Below is a small trained network, with its code and all its weights. Each question gives an input and a target symbol and asks what happens when units are switched off, that is, made to give their printed mean instead of their output.

import numpy as np


def w(rows, s, z=0):
    codes = np.array(rows[::2]) - 128.0
    scale = np.full(codes.shape[1], s)
    scale[-1] = z or s
    return codes * scale


def f(y):
    return y / 2 * (1 + np.tanh(0.7978845608 * (y + 0.044715 * y**3)))


def softmax(a):
    e = np.exp(a - a.max(-1, keepdims=True))
    return e / e.sum(-1, keepdims=True)


def log_softmax(a):
    a = a - a.max(-1, keepdims=True)
    return a - np.log(np.exp(a).sum(-1, keepdims=True))


def net(x, mask):
    ids = ['αβγδεθξπστφψω'.index(c) for c in x.split()]
    T = len(ids)
    res = E[ids] + P[:T]
    r = res
    for j in range(3):
        rows = slice(3 * j, 3 * j + 3)
        q, k, v = (r @ M[0][rows].T for M in (Q, K, V))
        z = softmax(np.where(np.tri(T) > 0, q @ k.T / 3**0.5, -1e9)) @ v
        o = O[0][rows]
        res = res + np.where(mask[j], z, o[:, -1]) @ o[:, :-1]
    y = f(res @ A[0][:, :-1].T + A[0][:, -1])
    res = res + np.where(mask[3:27], y, B[0][:, -1]) @ B[0][:, :-1]
    return log_softmax(res[-1] @ U[:, :-1].T + U[:, -1])


Q, K, V, O, A, B = {}, {}, {}, {}, {}, {}
E = w([
[218,52,169],'α',
[101,86,160],'β',
[147,118,134],'γ',
[58,151,124],'δ',
[151,140,96],'ε',
[194,146,108],'θ',
[99,69,149],'ξ',
[198,115,67],'π',
[138,173,110],'σ',
[156,193,217],'τ',
[22,33,161],'φ',
[250,192,173],'ψ',
[254,59,98],'ω',
],0.0099)
P = w([
[139,186,115],'0',
[161,55,251],'1',
[92,162,109],'2',
[161,18,89],'3',
[136,100,218],'4',
[89,163,112],'5',
],0.013)
Q[0] = w([
[145,32,62],'head 0',
[191,179,163],'head 0',
[229,131,181],'head 0',
[207,164,15],'head 1',
[110,48,41],'head 1',
[199,139,162],'head 1',
[132,206,72],'head 2',
[189,202,129],'head 2',
[171,1,51],'head 2',
],0.0093)
K[0] = w([
[165,9,170],'head 0',
[167,185,117],'head 0',
[199,155,93],'head 0',
[64,147,27],'head 1',
[128,45,92],'head 1',
[154,190,102],'head 1',
[68,71,160],'head 2',
[111,107,177],'head 2',
[163,117,48],'head 2',
],0.011)
V[0] = w([
[46,123,145],'head 0',
[79,197,39],'head 0',
[238,55,241],'head 0',
[113,85,3],'head 1',
[163,60,203],'head 1',
[173,185,31],'head 1',
[60,152,182],'head 2',
[131,91,183],'head 2',
[81,6,167],'head 2',
],0.0059)
O[0] = w([
[33,128,104,115],'head 0',
[105,198,158,81],'head 0',
[207,2,101,203],'head 0',
[144,152,49,2],'head 1',
[119,39,141,232],'head 1',
[207,208,89,50],'head 1',
[80,152,148,135],'head 2',
[126,171,133,151],'head 2',
[159,227,128,88],'head 2',
],0.0067,0.0036)
A[0] = w([
[156,118,170,231],'neuron 0',
[67,247,157,144],'neuron 1',
[82,84,133,108],'neuron 2',
[144,184,23,141],'neuron 3',
[191,122,169,27],'neuron 4',
[177,143,62,228],'neuron 5',
[184,121,156,42],'neuron 6',
[70,182,148,114],'neuron 7',
[178,120,112,126],'neuron 8',
[69,117,161,254],'neuron 9',
[142,82,109,140],'neuron 10',
[91,80,115,122],'neuron 11',
[131,134,155,82],'neuron 12',
[138,118,2,177],'neuron 13',
[129,124,126,85],'neuron 14',
[143,242,137,131],'neuron 15',
[92,131,142,185],'neuron 16',
[73,138,134,140],'neuron 17',
[65,94,149,99],'neuron 18',
[70,127,100,122],'neuron 19',
[63,109,142,166],'neuron 20',
[127,203,130,138],'neuron 21',
[91,130,116,114],'neuron 22',
[182,130,114,141],'neuron 23',
],0.013,0.0068)
B[0] = w([
[178,120,140,228],'neuron 0',
[91,16,103,209],'neuron 1',
[131,177,119,190],'neuron 2',
[1,233,14,149],'neuron 3',
[132,145,41,159],'neuron 4',
[103,183,199,175],'neuron 5',
[132,158,52,152],'neuron 6',
[90,104,56,172],'neuron 7',
[136,196,148,158],'neuron 8',
[187,110,107,249],'neuron 9',
[95,114,148,189],'neuron 10',
[129,187,136,187],'neuron 11',
[103,124,94,128],'neuron 12',
[15,144,112,167],'neuron 13',
[112,134,117,119],'neuron 14',
[108,119,254,179],'neuron 15',
[184,135,111,174],'neuron 16',
[152,152,108,164],'neuron 17',
[138,171,90,196],'neuron 18',
[183,184,46,151],'neuron 19',
[176,143,98,204],'neuron 20',
[69,108,186,160],'neuron 21',
[146,152,92,136],'neuron 22',
[152,178,135,159],'neuron 23',
],0.0083,0.011)
U = w([
[222,20,208,138],'α',
[202,194,146,228],'β',
[145,115,123,211],'γ',
[132,69,2,95],'δ',
[91,148,133,90],'ε',
[90,143,158,124],'θ',
[150,147,106,149],'ξ',
[93,211,85,68],'π',
[60,57,115,167],'σ',
[116,7,193,39],'τ',
[171,227,36,1],'φ',
[110,128,244,103],'ψ',
[113,180,146,137],'ω',
],0.0093,0.007)

Each question gives the input, a string of symbols that net reads in full, and the target symbol t.
The units are the heads (3 rows each of Q, K, V and O) and the neurons (one row each of A and B). Each row of codes is followed by its name. A weight is (code - 128) times the scale printed after its matrix; where a second scale follows, it is the last column's (O, A, B and U).
mask holds one flag per unit, heads first, then neurons. A switched-off unit (its flag False) gives its mean, the last column of its rows in O or B, instead of its output. The means were averaged over made-up inputs and are rounded, as every weight is.
A unit's drop is (log p(t) with every unit on - log p(t) with that unit switched off) / (log p(t) with every unit on - log p(t) with every unit switched off).
The circuit of an input: a set's keep is (log p(t) with only the set's units on - log p(t) with every unit switched off) / (log p(t) with every unit on - log p(t) with every unit switched off). Starting from the 12 units with the biggest drops (on a tie, the unit counted first), units are removed one at a time, each time the one whose removal leaves the highest keep (on an exact tie, the one counted first), for as long as the keep stays at least 0.8.
units of the circuit, in order: the units of the circuit, biggest drop first
unit that matters most: the unit with the biggest drop
top k neurons: the k neurons with the biggest drops, biggest first
heads that matter: for each layer, one digit per head in row order, 1 if its drop is at least 0.15 and else 0, layers parted by /
drop of u: that unit's drop, to one decimal
input ε ψ δ γ φ, target α: unit that matters most	neuron 9
input ψ ψ ψ φ δ, target α: heads that matter	100
input δ δ δ φ, target δ: heads that matter	110
input σ γ δ θ δ, target β: heads that matter	010
input θ ψ δ ψ σ, target α: heads that matter	000
input δ δ α, target α: units of the circuit, in order	(neuron 3; neuron 13)
input δ ψ β, target β: units of the circuit, in order	(neuron 1; neuron 13)
input δ δ φ ψ, target β: units of the circuit, in order	(neuron 1; head 1)
input ψ δ π, target π: heads that matter	010
input δ ψ δ π τ, target α: units of the circuit, in order	(neuron 9; head 1; neuron 0)
input ε α δ ψ φ, target α: units of the circuit, in order	(head 0; neuron 9; neuron 13)
input δ ψ δ δ φ, target β: top 4 neurons	(neuron 18; neuron 2; neuron 11; neuron 1)
input τ φ δ, target δ: heads that matter	011
input ψ α σ δ, target σ: top 2 neurons	(neuron 13; neuron 10)
input β τ δ, target δ: heads that matter	100
input ω δ δ ω δ τ, target τ: top 2 neurons	(neuron 1; neuron 15)
input δ ψ φ α δ ψ, target ψ: top neuron	(neuron 15)
input δ ψ ω ω δ α, target α: top 2 neurons	(neuron 3; neuron 18)
input δ τ τ ψ δ, target β: top 2 neurons	(neuron 1; neuron 18)
input α τ δ δ θ, target α: drop of neuron 13	0.1
input θ τ τ, target τ: drop of neuron 1	0.3
